Below are the code and all the weights of a small trained network. Each question names an input and a target symbol and asks about switching units off, where a switched-off unit gives its printed mean instead of its output.

import numpy as np


def w(rows, s, z=0):
    codes = np.array(rows[::2]) - 128.0
    scale = np.full(codes.shape[1], s)
    scale[-1] = z or s
    return codes * scale


def norm(h):
    return h / np.sqrt((h * h).mean(-1, keepdims=True) + 1e-5)


def f(y):
    return np.maximum(y, 0)


def softmax(a):
    e = np.exp(a - a.max(-1, keepdims=True))
    return e / e.sum(-1, keepdims=True)


def log_softmax(a):
    a = a - a.max(-1, keepdims=True)
    return a - np.log(np.exp(a).sum(-1, keepdims=True))


def net(x, mask):
    ids = ['ΔΞΠΦΩβεθμ'.index(c) for c in x.split()]
    T = len(ids)
    res = E[ids] + P[:T]
    r = norm(res)
    for j in range(2):
        rows = slice(2 * j, 2 * j + 2)
        q, k, v = (r @ M[0][rows].T for M in (Q, K, V))
        z = softmax(np.where(np.tri(T) > 0, q @ k.T / 2**0.5, -1e9)) @ v
        o = O[0][rows]
        res = res + np.where(mask[j], z, o[:, -1]) @ o[:, :-1]
    y = f(norm(res) @ A[0][:, :-1].T + A[0][:, -1])
    res = res + np.where(mask[2:10], y, B[0][:, -1]) @ B[0][:, :-1]
    return log_softmax(norm(res)[-1] @ U[:, :-1].T + U[:, -1])


Q, K, V, O, A, B = {}, {}, {}, {}, {}, {}
E = w([
[111,111,167],'Δ',
[145,106,141],'Ξ',
[167,113,250],'Π',
[168,59,202],'Φ',
[130,101,125],'Ω',
[158,98,94],'β',
[136,242,144],'ε',
[51,126,124],'θ',
[96,85,97],'μ',
],0.022)
P = w([
[123,149,48],'0',
[156,145,131],'1',
[88,100,1],'2',
[144,135,131],'3',
[139,114,106],'4',
[110,166,97],'5',
[112,124,70],'6',
[80,159,70],'7',
[71,162,72],'8',
[111,120,93],'9',
[104,152,88],'10',
],0.0079)
Q[0] = w([
[30,69,24],'h1',
[142,147,92],'h1',
[133,224,140],'h2',
[255,139,96],'h2',
],0.0091)
K[0] = w([
[115,65,164],'h1',
[255,171,254],'h1',
[101,73,43],'h2',
[202,155,114],'h2',
],0.0089)
V[0] = w([
[129,47,90],'h1',
[196,169,254],'h1',
[149,139,206],'h2',
[137,170,108],'h2',
],0.0096)
O[0] = w([
[74,10,192,2],'h1',
[203,15,139,81],'h1',
[2,223,213,61],'h2',
[252,130,147,103],'h2',
],0.0053,0.00068)
A[0] = w([
[80,56,154,189],'n1',
[230,132,249,169],'n2',
[56,225,174,251],'n3',
[91,237,75,208],'n4',
[173,91,228,149],'n5',
[177,33,80,142],'n6',
[138,153,2,165],'n7',
[39,109,103,146],'n8',
],0.009,0.0025)
B[0] = w([
[145,178,38,227],'n1',
[102,173,72,230],'n2',
[138,48,42,253],'n3',
[178,95,86,249],'n4',
[68,209,77,202],'n5',
[178,191,208,181],'n6',
[165,143,254,211],'n7',
[69,123,110,208],'n8',
],0.007,0.0058)
U = w([
[87,189,105,8],'Δ',
[203,60,152,145],'Ξ',
[53,126,61,103],'Π',
[201,168,9,197],'Φ',
[95,75,18,172],'Ω',
[153,82,106,31],'β',
[118,117,106,3],'ε',
[130,49,108,130],'θ',
[46,96,157,117],'μ',
],0.013,0.0045)

Each question gives the input, a string of symbols that net reads in full, and the target symbol t.
The units are the heads (2 rows each of Q, K, V and O) and the neurons (one row each of A and B). Each row of codes is followed by its name. A weight is (code - 128) times the scale printed after its matrix; where a second scale follows, it is the last column's (O, A, B and U).
mask holds one flag per unit, heads first, then neurons. A switched-off unit (its flag False) gives its mean, the last column of its rows in O or B, instead of its output. The means were averaged over made-up inputs and are rounded, as every weight is.
A unit's drop is (log p(t) with every unit on - log p(t) with that unit switched off) / (log p(t) with every unit on - log p(t) with every unit switched off).
The circuit of an input: a set's keep is (log p(t) with only the set's units on - log p(t) with every unit switched off) / (log p(t) with every unit on - log p(t) with every unit switched off). Starting from all 10 units, units are removed one at a time, each time the one whose removal leaves the highest keep (on an exact tie, the one counted first), for as long as the keep stays at least 0.8.
circuit, biggest first: the units of the circuit, biggest drop first
most important unit: the unit with the biggest drop
k most important neurons: the k neurons with the biggest drops, biggest first
which heads matter: for each layer, one digit per head in row order, 1 if its drop is at least 0.15 and else 0, layers parted by /
drop when u is switched off: that unit's drop, to one decimal
input Φ Δ Φ, target μ: circuit, biggest first	(h2, n3)
input Δ μ Ξ, target Π: circuit, biggest first	(h1, n3, n4)
input μ θ Ω, target Π: circuit, biggest first	(h1, n7)
input Ξ ε Π ε Φ Φ, target Φ: circuit, biggest first	(n2, n5)
input Π ε Φ ε ε Π, target Φ: circuit, biggest first	(h1, n2)
input μ Δ Ξ, target Π: which heads matter	01
input ε β Ω ε Ξ Ξ θ ε Π, target Δ: 2 most important neurons	(n4, n1)
input ε μ θ ε μ θ μ Δ ε ε Φ, target Φ: which heads matter	00
input μ Δ Ω, target Π: 2 most important neurons	(n3, n4)
input μ μ Φ, target Π: most important unit	h1
input Φ μ ε μ ε ε Π Δ ε Δ Π, target Δ: drop when n4 is switched off	0.1
input ε ε ε β, target Ξ: drop when n5 is switched off	0.1
input ε ε Ω Π μ β, target Ξ: drop when h2 is switched off	0.0
